Below is a small trained network, with its code and all its weights. Each question gives an input and a class and asks what happens when units are switched off, that is, made to give their printed mean instead of their output.

import numpy as np


def w(rows, s, z=0):
    codes = np.array(rows[::2]) - 128.0
    scale = np.full(codes.shape[1], s)
    scale[-1] = z or s
    return codes * scale


def f(y):
    return np.maximum(y, 0)


def log_softmax(a):
    a = a - a.max(-1, keepdims=True)
    return a - np.log(np.exp(a).sum(-1, keepdims=True))


def net(x, mask):
    res = np.array(x, float).reshape(1, 5) / 4 @ E
    y = f(res @ A[0][:, :-1].T + A[0][:, -1])
    res = res + np.where(mask, y, B[0][:, -1]) @ B[0][:, :-1]
    return log_softmax(res[-1] @ U[:, :-1].T + U[:, -1])


A, B = {}, {}
E = w([
[80,29,119,86,105],'x0',
[128,125,129,130,128],'x1',
[78,107,76,229,194],'x2',
[172,96,65,74,207],'x3',
[171,102,55,184,10],'x4',
],0.011)
A[0] = w([
[104,126,163,88,191,13],'n0',
[41,149,193,200,92,34],'n1',
[184,118,57,86,164,22],'n2',
[178,254,126,91,110,184],'n3',
[144,105,38,138,86,45],'n4',
[179,37,95,111,200,52],'n5',
[126,87,95,233,193,1],'n6',
[81,35,137,58,97,197],'n7',
[35,137,146,98,145,85],'n8',
[114,135,122,82,181,41],'n9',
[184,44,100,186,66,58],'n10',
[208,90,54,119,201,61],'n11',
[101,92,131,142,148,89],'n12',
[208,97,48,133,117,175],'n13',
[197,119,131,76,77,14],'n14',
[188,234,100,135,155,154],'n15',
[139,149,159,49,111,5],'n16',
[140,122,83,128,164,51],'n17',
[94,129,168,74,160,38],'n18',
[136,93,174,156,176,87],'n19',
[14,123,35,209,187,38],'n20',
[94,119,212,140,180,13],'n21',
],0.011,0.0025)
B[0] = w([
[66,171,96,177,115,202],'n0',
[112,54,204,127,10,219],'n1',
[78,82,216,130,53,193],'n2',
[175,87,126,139,165,248],'n3',
[76,187,95,164,150,201],'n4',
[89,95,142,133,123,206],'n5',
[171,169,155,32,149,219],'n6',
[254,74,151,191,252,236],'n7',
[97,147,111,154,152,191],'n8',
[61,134,118,136,142,186],'n9',
[90,191,112,150,154,224],'n10',
[59,70,198,139,22,217],'n11',
[151,127,78,112,163,161],'n12',
[74,136,92,133,160,218],'n13',
[135,213,114,77,110,206],'n14',
[168,91,142,193,164,230],'n15',
[136,177,126,58,112,198],'n16',
[127,98,172,125,75,161],'n17',
[82,162,70,132,130,196],'n18',
[122,167,85,150,98,169],'n19',
[213,178,164,44,155,255],'n20',
[66,170,119,155,125,201],'n21',
],0.0083,0.01)
U = w([
[188,228,126,2,129,108],'0',
[90,90,201,160,48,82],'1',
[77,245,46,216,152,72],'2',
[163,152,122,172,157,245],'3',
[234,97,147,249,238,104],'4',
],0.0088,0.012)

Each question gives the input, the list of numbers given to net, and the class t.
The units are the neurons (one row each of A and B). Each row of codes is followed by its name. A weight is (code - 128) times the scale printed after its matrix; where a second scale follows, it is the last column's (A, B and U).
mask holds one flag per neuron, in row order. A switched-off neuron (its flag False) gives its mean, the last column of its row in B, instead of its output. The means were averaged over made-up inputs and are rounded, as every weight is.
A unit's drop is (log p(t) with every unit on - log p(t) with that unit switched off) / (log p(t) with every unit on - log p(t) with every unit switched off).
The circuit of an input: a set's keep is (log p(t) with only the set's units on - log p(t) with every unit switched off) / (log p(t) with every unit on - log p(t) with every unit switched off). Starting from the 12 units with the biggest drops (on a tie, the unit counted first), units are removed one at a time, each time the one whose removal leaves the highest keep (on an exact tie, the one counted first), for as long as the keep stays at least 0.8.
circuit, biggest first: the units of the circuit, biggest drop first
unit that matters most: the unit with the biggest drop
k most important neurons: the k neurons with the biggest drops, biggest first
drop when u is switched off: that unit's drop, to one decimal
input [-8,-2,-3,3,7], class 4: circuit, biggest first	(n15)
input [5,6,-3,6,-4], class 1: circuit, biggest first	(n11 n2)
input [5,5,-7,4,8], class 2: circuit, biggest first	(n4 n10)
input [7,7,-5,-2,-7], class 2: 3 most important neurons	(n18 n0 n21)
input [-7,1,4,-5,3], class 4: circuit, biggest first	(n15 n14)
input [4,6,1,3,-6], class 2: 2 most important neurons	(n0 n18)
input [-8,2,-7,-5,1], class 4: 2 most important neurons	(n3 n15)
input [-8,-2,-4,-8,-5], class 1: 3 most important neurons	(n1 n7 n20)
input [-7,5,4,-5,-2], class 4: 2 most important neurons	(n15 n11)
input [5,7,1,-5,8], class 2: 2 most important neurons	(n10 n4)
input [3,2,4,8,-8], class 1: 2 most important neurons	(n11 n2)
input [-5,7,-4,-5,-8], class 2: circuit, biggest first	(n21 n0)
input [-7,-2,-1,2,6], class 4: 3 most important neurons	(n15 n3 n0)
input [6,-2,5,-5,4], class 4: circuit, biggest first	(n7)
input [-3,2,6,6,-6], class 0: 3 most important neurons	(n20 n6 n1)
input [-4,7,2,-7,6], class 1: 2 most important neurons	(n1 n7)
input [6,-3,4,-2,-4], class 4: 4 most important neurons	(n7 n14 n16 n11)
input [4,7,-1,7,1], class 1: 2 most important neurons	(n11 n2)
input [-2,0,6,-6,-6], class 0: 3 most important neurons	(n20 n6 n11)
input [1,2,7,2,6], class 0: unit that matters most	n20
input [-6,-4,-1,-2,2], class 4: 2 most important neurons	(n15 n3)
input [4,6,8,-7,4], class 0: drop when n20 is switched off	0.6
input [-8,-5,2,-2,3], class 4: drop when n10 is switched off	0.0
input [-3,0,-6,3,-8], class 2: drop when n18 is switched off	0.1
input [2,-1,3,-1,1], class 0: drop when n20 is switched off	0.2
